Below are the code and all the weights of a small trained network. Each question names an input and a class and asks about switching units off, where a switched-off unit gives its printed mean instead of its output.

import numpy as np


def w(rows, s, z=0):
    codes = np.array(rows[::2]) - 128.0
    scale = np.full(codes.shape[1], s)
    scale[-1] = z or s
    return codes * scale


def f(y):
    return y / 2 * (1 + np.tanh(0.7978845608 * (y + 0.044715 * y**3)))


def log_softmax(a):
    a = a - a.max(-1, keepdims=True)
    return a - np.log(np.exp(a).sum(-1, keepdims=True))


def net(x, mask):
    res = np.array(x, float).reshape(1, 8) / 4 @ E
    y = f(res @ A[0][:, :-1].T + A[0][:, -1])
    res = res + np.where(mask, y, B[0][:, -1]) @ B[0][:, :-1]
    return log_softmax(res[-1] @ U[:, :-1].T + U[:, -1])


A, B = {}, {}
E = w([
[115,140,152,165,112,77,255,122,135,224,158,132],'x0',
[125,83,178,130,90,189,196,74,117,87,65,59],'x1',
[113,131,125,136,126,143,123,123,110,122,137,142],'x2',
[218,57,51,186,149,172,109,95,51,238,135,76],'x3',
[86,210,82,137,100,55,110,119,47,103,89,65],'x4',
[136,138,131,133,132,128,132,123,128,131,127,133],'x5',
[127,123,39,153,55,165,134,173,198,110,161,72],'x6',
[45,104,170,36,116,157,42,125,120,223,164,65],'x7',
],0.0075)
A[0] = w([
[167,71,163,112,158,208,136,151,217,148,168,181,82],'neuron 0',
[71,134,165,183,94,54,255,130,154,243,160,128,118],'neuron 1',
[20,184,213,53,84,86,159,199,207,36,121,177,3],'neuron 2',
[171,72,176,108,167,200,138,153,210,143,178,187,91],'neuron 3',
[144,192,59,134,166,71,62,218,159,170,208,176,63],'neuron 4',
[123,98,197,143,38,221,194,60,129,74,58,15,100],'neuron 5',
[91,193,76,129,87,77,119,146,62,102,105,72,19],'neuron 6',
[124,157,20,147,18,194,150,210,230,105,219,29,28],'neuron 7',
[19,111,184,32,85,164,47,118,128,237,187,56,25],'neuron 8',
],0.0052,0.0027)
B[0] = w([
[44,172,143,178,48,66,136,176,66,137,118,65,185],'neuron 0',
[108,75,122,163,189,200,9,198,176,37,74,107,223],'neuron 1',
[236,53,64,101,124,228,150,192,53,199,214,67,254],'neuron 2',
[51,166,140,181,61,57,143,148,54,125,91,49,188],'neuron 3',
[93,61,85,43,104,77,153,127,173,159,87,196,190],'neuron 4',
[78,71,78,19,128,80,123,140,176,183,99,222,211],'neuron 5',
[53,170,135,170,62,69,162,152,44,138,119,78,159],'neuron 6',
[123,210,255,82,235,166,125,38,98,134,210,149,216],'neuron 7',
[213,158,102,236,80,131,214,49,190,39,122,182,226],'neuron 8',
],0.0076,0.0077)
U = w([
[226,77,62,128,112,189,153,149,53,228,169,64,91],'0',
[20,178,153,163,39,57,146,141,61,130,119,61,58],'1',
[210,164,108,200,84,117,225,85,185,40,128,202,100],'2',
[60,93,90,39,117,87,129,122,176,183,107,223,62],'3',
[119,177,250,102,232,145,122,80,83,141,155,153,207],'4',
[97,102,112,146,157,186,1,162,166,41,97,101,126],'5',
[141,141,127,128,127,123,127,126,136,135,121,107,253],'6',
],0.0083,0.0045)

Each question gives the input, the list of numbers given to net, and the class t.
The units are the neurons (one row each of A and B). Each row of codes is followed by its name. A weight is (code - 128) times the scale printed after its matrix; where a second scale follows, it is the last column's (A, B and U).
mask holds one flag per neuron, in row order. A switched-off neuron (its flag False) gives its mean, the last column of its row in B, instead of its output. The means were averaged over made-up inputs and are rounded, as every weight is.
A unit's drop is (log p(t) with every unit on - log p(t) with that unit switched off) / (log p(t) with every unit on - log p(t) with every unit switched off).
The circuit of an input: a set's keep is (log p(t) with only the set's units on - log p(t) with every unit switched off) / (log p(t) with every unit on - log p(t) with every unit switched off). Starting from all 9 units, units are removed one at a time, each time the one whose removal leaves the highest keep (on an exact tie, the one counted first), for as long as the keep stays at least 0.8.
units of the circuit, in order: the units of the circuit, biggest drop first
top k neurons: the k neurons with the biggest drops, biggest first
drop of u: that unit's drop, to one decimal
input [-6,5,2,-2,0,-6,8,7], class 4: units of the circuit, in order	[neuron 7]
input [-7,2,1,4,-8,8,3,1], class 1: units of the circuit, in order	[neuron 0; neuron 3]
input [4,-2,6,3,-2,3,7,1], class 4: top 2 neurons	[neuron 7; neuron 2]
input [-3,3,-6,-4,-5,-3,6,-5], class 4: units of the circuit, in order	[neuron 7; neuron 8]
input [-6,7,5,6,-2,3,-4,6], class 3: top 4 neurons	[neuron 5; neuron 2; neuron 1; neuron 7]
input [-2,-2,-1,-1,8,-4,-4,-8], class 1: top 2 neurons	[neuron 6; neuron 8]
input [-8,-6,5,-3,-8,5,-2,2], class 1: units of the circuit, in order	[neuron 3; neuron 0]
input [3,-3,5,5,-8,-2,-8,-8], class 1: top 2 neurons	[neuron 3; neuron 0]
input [-6,0,5,-1,8,2,8,2], class 1: top 3 neurons	[neuron 6; neuron 1; neuron 2]
input [5,0,-1,4,7,2,2,-3], class 1: top 2 neurons	[neuron 2; neuron 6]
input [-3,5,8,4,-5,-4,4,-7], class 6: top 3 neurons	[neuron 8; neuron 2; neuron 5]
input [8,0,1,6,4,-7,-4,2], class 5: top 2 neurons	[neuron 1; neuron 2]
input [-1,8,2,7,5,-1,-2,-6], class 3: units of the circuit, in order	[neuron 5; neuron 2]
input [6,0,1,5,-6,3,8,-3], class 4: top neuron	[neuron 7]
input [-5,-7,-7,6,-6,-4,-5,-2], class 3: units of the circuit, in order	[neuron 2; neuron 4]
input [8,7,8,-4,0,5,-1,-6], class 5: units of the circuit, in order	[neuron 1; neuron 8]
input [6,-7,7,-4,-4,0,7,8], class 2: top 2 neurons	[neuron 8; neuron 5]
input [7,-3,3,-7,-8,8,-4,7], class 1: top 2 neurons	[neuron 3; neuron 0]
input [6,-6,-8,6,7,-3,-2,8], class 2: top 2 neurons	[neuron 8; neuron 2]
input [4,7,5,3,2,4,-7,6], class 3: units of the circuit, in order	[neuron 5]
input [-7,5,5,-8,-7,8,-1,-8], class 0: top 3 neurons	[neuron 2; neuron 8; neuron 1]
input [-5,6,7,7,-4,7,8,-4], class 4: units of the circuit, in order	[neuron 7; neuron 2]
input [-1,-6,2,6,-6,-2,8,7], class 4: drop of neuron 2	0.2
input [-8,-1,5,-7,-1,-6,8,0], class 4: drop of neuron 7	0.9
input [-4,7,3,7,-8,-8,-7,8], class 1: drop of neuron 0	0.4
